(in the rows, 100 means zero)
Each row is followed by its group and then its class within the group.
99 81 98 75 62 98 104 104 92 102 108 111 96 106 91 93 104 95 99 106 104
 129 118 101 100 98 102 132 99 118
<48>:[27]
95 81 95 123 174 107 112 100 121 74 97 98 96 106 115 104 105 113 112 93
 98 89 104 98 91 102 117 116 96 105
<59>:[26]
81 38 98 131 108 111 99 98 111 63 99 95 95 97 93 98 98 99 98 99 119 110
 127 97 105 98 93 122 99 110
<48>:[30]
95 51 97 85 130 107 104 96 107 64 103 107 90 106 101 94 107 97 109 106
 103 112 116 96 97 98 103 117 99 121
<48>:[30]
106 121 97 124 117 111 104 99 107 78 95 99 97 104 110 98 105 107 83 103
 101 88 97 98 94 102 101 131 96 100
<59>:[26]
95 143 97 115 143 132 108 103 109 52 83 110 95 105 114 97 104 114 77 99
 108 86 119 105 93 97 113 130 101 99
<59>:[22]
108 92 96 130 119 93 101 105 114 97 92 96 96 101 115 101 98 116 93 94 93
 76 104 102 94 103 102 123 99 93
<59>:[26]
107 47 98 97 79 90 104 93 101 92 114 107 74 101 87 96 99 95 109 99 99
 116 113 94 104 89 93 98 101 136
<48>:[27]
106 112 101 125 134 100 102 101 113 90 98 101 100 119 109 104 105 108 99
 101 100 96 101 96 97 98 108 127 99 99
<59>:[26]
103 66 95 90 90 95 103 98 103 100 104 99 99 100 90 104 100 100 102 99 97
 109 112 98 93 104 98 106 100 109
<48>:[30]
101 76 107 104 81 101 97 102 102 106 101 100 92 106 87 100 97 102 92 109
 107 116 118 99 98 93 100 110 102 114
<48>:[27]
93 82 98 65 76 97 106 96 93 95 100 98 93 99 96 95 100 105 93 97 102 95
 116 93 97 96 101 97 95 114
<48>:[27]
102 96 99 96 93 102 108 99 105 102 99 100 97 115 109 100 107 100 90 100
 89 77 110 99 100 97 103 97 101 109
<59>:[26]
100 117 97 93 79 104 110 100 88 107 110 105 91 106 88 96 103 98 91 101
 103 115 131 93 102 83 103 106 99 123
<48>:[27]
105 89 98 106 94 105 107 95 105 101 105 105 89 107 97 93 101 112 94 98
 105 108 120 93 98 91 103 126 102 117
<48>:[30]
101 107 84 82 65 93 103 94 78 103 109 100 92 109 87 95 104 88 100 99 104
 104 109 109 107 93 91 118 103 120
<48>:[30]
104 90 99 90 79 88 95 101 99 96 98 104 96 102 92 99 105 93 94 102 98 89
 120 101 103 96 94 126 97 108
<48>:[27]
95 96 97 125 138 107 101 100 121 77 93 96 96 107 108 105 107 106 80 95
 102 86 111 100 89 96 111 134 101 98
<59>:[26]
105 106 97 125 101 109 98 101 99 72 90 98 97 101 113 102 103 109 91 101
 106 77 110 104 98 100 100 135 100 96
<59>:[22]
95 93 93 105 89 102 103 100 99 86 104 102 93 99 91 108 101 93 98 95 106
 96 112 125 104 92 92 73 103 120
<48>:[27]
112 113 98 118 116 112 102 92 120 85 95 105 97 102 119 100 98 118 85 103
 107 94 113 101 89 103 113 145 103 99
<59>:[22]
101 98 90 118 144 113 102 90 114 47 92 100 99 99 125 95 116 102 96 103
 110 79 109 103 99 100 107 163 107 100
<59>:[22]
99 135 98 100 132 119 106 98 106 77 92 106 97 104 106 99 101 101 89 97
 100 88 106 105 97 96 110 125 106 105
<59>:[22]
103 137 90 123 145 102 105 98 111 87 95 103 97 108 107 106 104 97 98 101
 99 97 107 97 100 96 113 141 105 99
<59>:[26]
102 163 101 113 151 106 99 97 109 76 92 104 100 107 119 107 116 96 99
 103 103 73 96 104 99 103 116 168 102 92
<59>:[22]
94 139 95 119 101 107 106 102 100 83 83 98 97 98 106 102 102 109 74 100
 108 74 117 115 94 95 107 135 109 102
<59>:[22]
99 68 101 71 63 96 100 97 92 94 103 104 92 95 72 95 102 102 98 100 104
 106 121 101 96 92 95 88 93 120
<48>:[27]
109 118 94 120 110 102 94 99 108 90 92 97 96 98 108 105 102 106 90 99
 101 65 110 105 95 95 119 149 106 99
<59>:[22]
104 126 94 101 117 109 115 93 102 94 106 105 90 115 96 91 112 104 105 96
 104 107 114 102 101 82 107 143 106 129
<48>:[30]
95 92 96 100 99 97 106 93 100 95 102 96 94 96 99 95 94 103 84 98 106 91
 113 101 106 91 102 135 97 108
<48>:[27]
104 98 98 100 91 106 110 98 110 97 112 104 91 106 92 93 100 102 101 96
 118 124 109 98 101 87 103 119 105 124
<48>:[30]
97 136 93 107 128 107 99 99 98 78 91 100 100 96 107 107 110 99 93 105
 109 87 107 93 98 99 123 141 102 97
<59>:[22]
96 106 99 101 77 95 104 87 89 111 102 100 92 105 90 101 99 101 87 101
 100 100 126 93 103 91 97 127 100 107
<48>:[30]
103 96 98 107 85 85 105 96 102 107 102 101 92 100 92 103 98 104 93 104
 99 106 125 97 97 86 100 136 105 105
<48>:[30]
119 122 101 107 100 89 100 100 109 117 96 83 98 105 106 100 99 108 96
 102 95 87 112 100 93 82 97 118 101 102
<59>:[26]
99 51 100 104 108 105 102 98 122 75 104 100 95 101 95 99 100 103 93 104
 108 117 130 96 91 85 106 143 95 99
<48>:[30]
100 96 103 96 92 106 107 101 101 99 106 101 89 105 85 96 97 98 92 97 97
 109 126 98 99 88 103 120 99 116
<48>:[27]
113 127 94 133 112 122 106 99 117 64 92 98 98 100 110 93 105 110 89 97
 113 95 102 102 91 99 115 146 110 111
<59>:[22]
116 135 96 155 145 103 110 103 118 93 87 95 101 106 116 106 103 107 93
 101 90 75 104 98 98 99 109 115 104 103
<59>:[26]
94 107 96 109 126 103 105 100 100 91 94 100 91 108 99 109 99 102 95 95
 98 94 116 102 97 96 105 101 103 101
<59>:[26]
103 65 95 101 116 93 107 98 102 86 103 101 91 108 95 102 102 100 105 97
 106 93 116 99 100 94 96 103 88 116
<48>:[30]
112 123 89 115 106 117 109 101 110 86 98 94 90 100 102 97 98 116 88 101
 103 96 102 97 94 100 110 112 107 116
<59>:[26]
96 104 97 108 90 102 97 96 116 88 93 97 99 98 105 100 99 103 78 103 105
 85 108 101 94 94 112 124 97 99
<59>:[22]

Each row is followed by its group and then its class within the group.
100 144 75 107 116 107 134 130 96 126 75 90 112 72 126 97 154 92 89 100
 120 91 126 99 136 103 83 113 111 98
J:J506
105 124 78 109 92 127 141 111 89 132 94 91 100 89 92 98 94 98 116 107
 117 106 112 97 103 105 94 113 92 96
A:j500
100 132 91 111 106 85 127 127 113 85 63 93 110 72 114 87 152 94 94 100
 108 101 116 101 125 100 88 89 105 99
J:J385
96 130 89 97 113 107 131 129 110 132 73 89 107 84 99 88 148 91 92 94 125
 92 120 102 124 102 85 102 96 99
J:J506
101 125 80 104 105 134 124 95 84 139 76 90 102 96 103 101 88 103 106 111
 125 110 106 102 106 109 96 92 95 92
A:j689
101 135 83 103 108 101 138 131 109 113 76 91 110 75 128 90 144 94 99 100
 126 108 105 105 127 110 97 117 105 95
J:J506
99 128 87 108 109 91 132 119 107 96 74 91 106 77 122 93 145 95 88 93 113
 91 112 106 136 108 95 101 101 100
J:J506
99 116 90 97 110 90 113 110 109 114 71 95 103 89 126 91 128 94 84 96 117
 97 100 103 122 113 89 105 99 98
J:J385
103 137 74 113 99 126 141 145 97 122 97 85 111 78 86 102 114 90 126 100
 132 115 117 90 95 91 100 121 101 93
A:j500
101 133 86 107 97 97 129 118 109 112 70 94 104 75 108 86 137 98 101 97
 111 109 108 101 121 108 88 108 99 98
J:J385
100 113 89 101 98 134 111 92 82 138 100 95 95 104 94 105 74 101 110 112
 113 105 107 102 93 103 101 95 92 95
A:j689
99 127 90 100 101 99 130 117 106 111 73 92 107 79 121 86 140 97 99 94
 110 103 109 107 125 113 93 112 106 100
J:J385
105 131 80 111 94 140 132 93 78 156 90 92 97 89 108 101 97 105 107 112
 107 113 108 103 102 108 90 111 104 94
A:j689
99 119 96 99 108 93 131 117 104 110 74 97 107 82 118 88 140 96 92 101
 111 91 115 103 130 110 88 103 107 103
J:J385
102 134 78 98 89 132 114 115 85 126 56 85 112 88 93 92 89 98 129 109 127
 131 113 97 82 111 107 94 103 96
A:j689
100 124 79 106 96 135 123 115 81 138 85 88 110 89 93 102 87 96 122 115
 129 119 112 93 85 103 100 111 107 95
A:j500
99 135 87 100 113 110 135 124 94 119 77 88 106 80 122 91 135 98 93 105
 113 91 129 108 128 106 93 93 100 100
J:J506
101 140 83 113 108 103 153 128 103 121 76 90 106 67 122 88 157 95 96 97
 117 96 122 102 140 106 86 113 105 99
J:J506
99 128 85 108 110 132 137 121 90 140 105 89 100 85 105 101 111 100 106
 106 121 115 103 107 96 99 99 110 100 96
A:j500
100 127 81 111 99 136 124 108 84 142 80 87 111 94 84 106 97 96 116 106
 132 107 115 95 101 101 100 104 108 98
A:j689
102 128 85 113 102 137 135 106 89 154 98 91 100 86 94 100 106 99 117 108
 125 126 107 103 93 98 95 106 103 93
A:j500
103 138 78 110 103 127 127 126 89 124 83 86 107 79 103 98 108 100 111
 106 119 120 108 96 84 94 99 106 104 97
A:j689
101 128 82 101 99 97 138 129 100 109 67 89 113 76 110 84 138 93 101 106
 119 94 127 97 123 110 83 106 103 102
J:J385
104 118 81 110 93 131 131 104 84 121 98 96 102 95 93 103 83 101 119 101
 120 107 107 99 97 104 105 113 98 93
A:j500
99 132 90 101 103 102 121 117 105 107 69 92 108 79 114 93 141 95 89 94
 112 94 120 104 133 107 99 102 102 100
J:J506
98 118 88 98 106 95 147 127 108 120 75 90 106 79 97 78 141 92 98 101 118
 91 118 102 125 111 77 102 97 102
J:J385
103 130 84 109 102 91 117 109 103 107 66 97 106 82 132 92 129 97 88 104
 112 102 110 100 128 110 92 98 104 99
J:J385
97 125 90 97 103 97 127 114 109 129 71 96 102 81 115 83 139 94 93 100
 112 103 108 103 125 115 80 108 102 99
J:J385
99 129 85 105 109 110 143 117 101 128 77 89 104 82 112 90 136 95 93 95
 121 89 120 102 135 110 90 103 97 98
J:J506
100 126 85 101 109 124 117 103 88 137 79 89 103 93 105 99 103 101 100
 104 123 105 107 102 100 104 94 96 99 96
A:j689
101 130 86 103 107 89 127 120 103 114 75 91 112 82 115 96 138 93 93 99
 117 94 110 98 126 106 91 109 103 98
J:J385
100 129 93 100 97 104 120 111 106 118 70 93 104 83 105 89 137 97 100 91
 103 103 120 101 119 105 92 98 98 99
J:J506
101 120 86 100 108 97 132 111 104 115 67 92 106 80 112 86 133 99 94 100
 121 96 105 104 123 113 86 100 104 102
J:J506
103 128 86 114 94 136 127 104 90 136 94 92 98 90 87 103 95 100 113 105
 111 119 110 94 93 96 98 100 97 93
A:j689
105 126 82 110 94 141 130 112 84 130 95 88 100 90 81 101 86 101 124 100
 115 113 114 99 87 95 105 100 94 97
A:j500
101 129 86 110 114 96 144 119 110 98 64 88 106 75 122 85 137 95 94 100
 123 102 107 111 128 143 94 87 96 98
J:J385
99 129 84 96 115 105 134 133 100 124 74 90 112 80 122 86 137 93 95 110
 123 97 128 102 123 108 84 101 101 97
J:J385
101 141 86 109 101 132 114 95 84 139 82 89 108 91 109 104 90 101 110 108
 118 119 103 104 98 108 104 100 112 94
A:j689
99 127 88 111 105 98 129 114 105 108 70 94 109 81 103 95 134 91 95 97
 117 90 120 97 132 103 90 96 100 98
J:J385
99 121 99 101 101 101 135 106 108 126 74 94 104 81 107 86 148 98 96 94
 108 89 118 110 138 112 88 107 89 101
J:J506
102 127 79 112 103 133 135 126 91 138 113 90 103 87 93 107 101 96 114
 102 126 108 106 96 96 93 98 128 100 95
A:j500
98 128 83 100 105 96 142 110 106 119 66 94 106 77 123 89 142 96 89 95
 118 91 114 106 139 117 84 110 100 101
J:J506
96 128 84 98 107 111 144 124 102 129 82 93 101 83 117 87 127 95 99 98
 123 93 118 103 127 114 89 111 91 98
J:J506
101 123 90 116 106 82 138 120 118 83 80 91 106 75 109 90 143 89 93 93
 115 100 101 102 131 99 93 104 99 100
J:J385
100 120 91 105 107 94 131 123 106 103 75 92 107 79 111 87 134 96 100 106
 116 103 108 100 117 105 88 100 104 96
J:J385
103 127 83 107 93 129 125 108 85 137 86 90 106 88 99 98 102 102 114 107
 117 120 103 97 93 102 95 112 109 98
A:j689

Each row is followed by its group and then its class within the group.
99 106 102 101 97 103 102 85 94 102 107 109 99 90 98 85 94 97 124 91 90
 79 96 99 88 96 108 95 85 101
j186:j398
99 142 111 104 99 102 111 81 95 122 92 101 111 102 105 68 91 85 106 89
 94 87 95 113 117 120 104 86 88 112
J379:J310
100 97 110 94 95 104 112 72 96 97 100 106 82 91 103 92 106 95 141 94 90
 81 106 110 93 89 104 111 90 116
j186:J549
97 108 88 103 110 100 107 89 88 91 110 91 77 98 100 91 112 99 79 110 103
 97 97 102 85 102 104 97 129 101
J575:J836
90 155 93 96 113 83 102 42 93 118 113 100 98 103 101 69 99 94 118 106 94
 91 105 106 100 115 102 94 111 110
J575:j83
101 62 93 94 93 105 98 73 98 80 95 117 81 85 96 105 100 106 126 92 93 83
 98 99 72 82 95 100 96 108
j186:j43
110 98 79 113 86 97 93 116 103 108 115 103 104 122 99 81 97 88 85 81 99
 98 81 101 112 96 113 88 105 86
J379:j560
98 99 97 105 94 113 100 98 94 104 102 109 99 93 102 98 98 101 121 93 90
 79 90 102 96 85 101 86 87 98
j186:j398
119 112 110 105 109 74 89 109 121 100 118 85 105 101 95 115 92 93 61 111
 115 108 111 82 77 111 93 121 90 92
J379:j560
109 68 95 103 108 115 115 73 93 83 89 105 65 95 101 99 113 112 137 104
 89 74 108 107 94 73 108 101 112 117
j186:j43
98 132 94 99 122 94 104 74 86 101 115 97 88 93 100 81 106 96 65 108 104
 94 98 97 101 108 105 91 123 114
J575:j83
101 108 115 107 112 83 123 82 103 105 117 91 103 114 99 79 99 92 115 105
 102 85 113 117 104 122 105 103 97 128
J379:J310
103 95 91 103 104 92 114 86 100 102 107 101 85 120 104 77 107 96 97 108
 98 92 103 111 102 100 116 102 127 108
J379:j560
88 122 73 100 110 87 112 49 82 92 107 107 76 117 98 54 111 94 102 111 94
 89 94 112 101 101 116 84 149 113
J575:j83
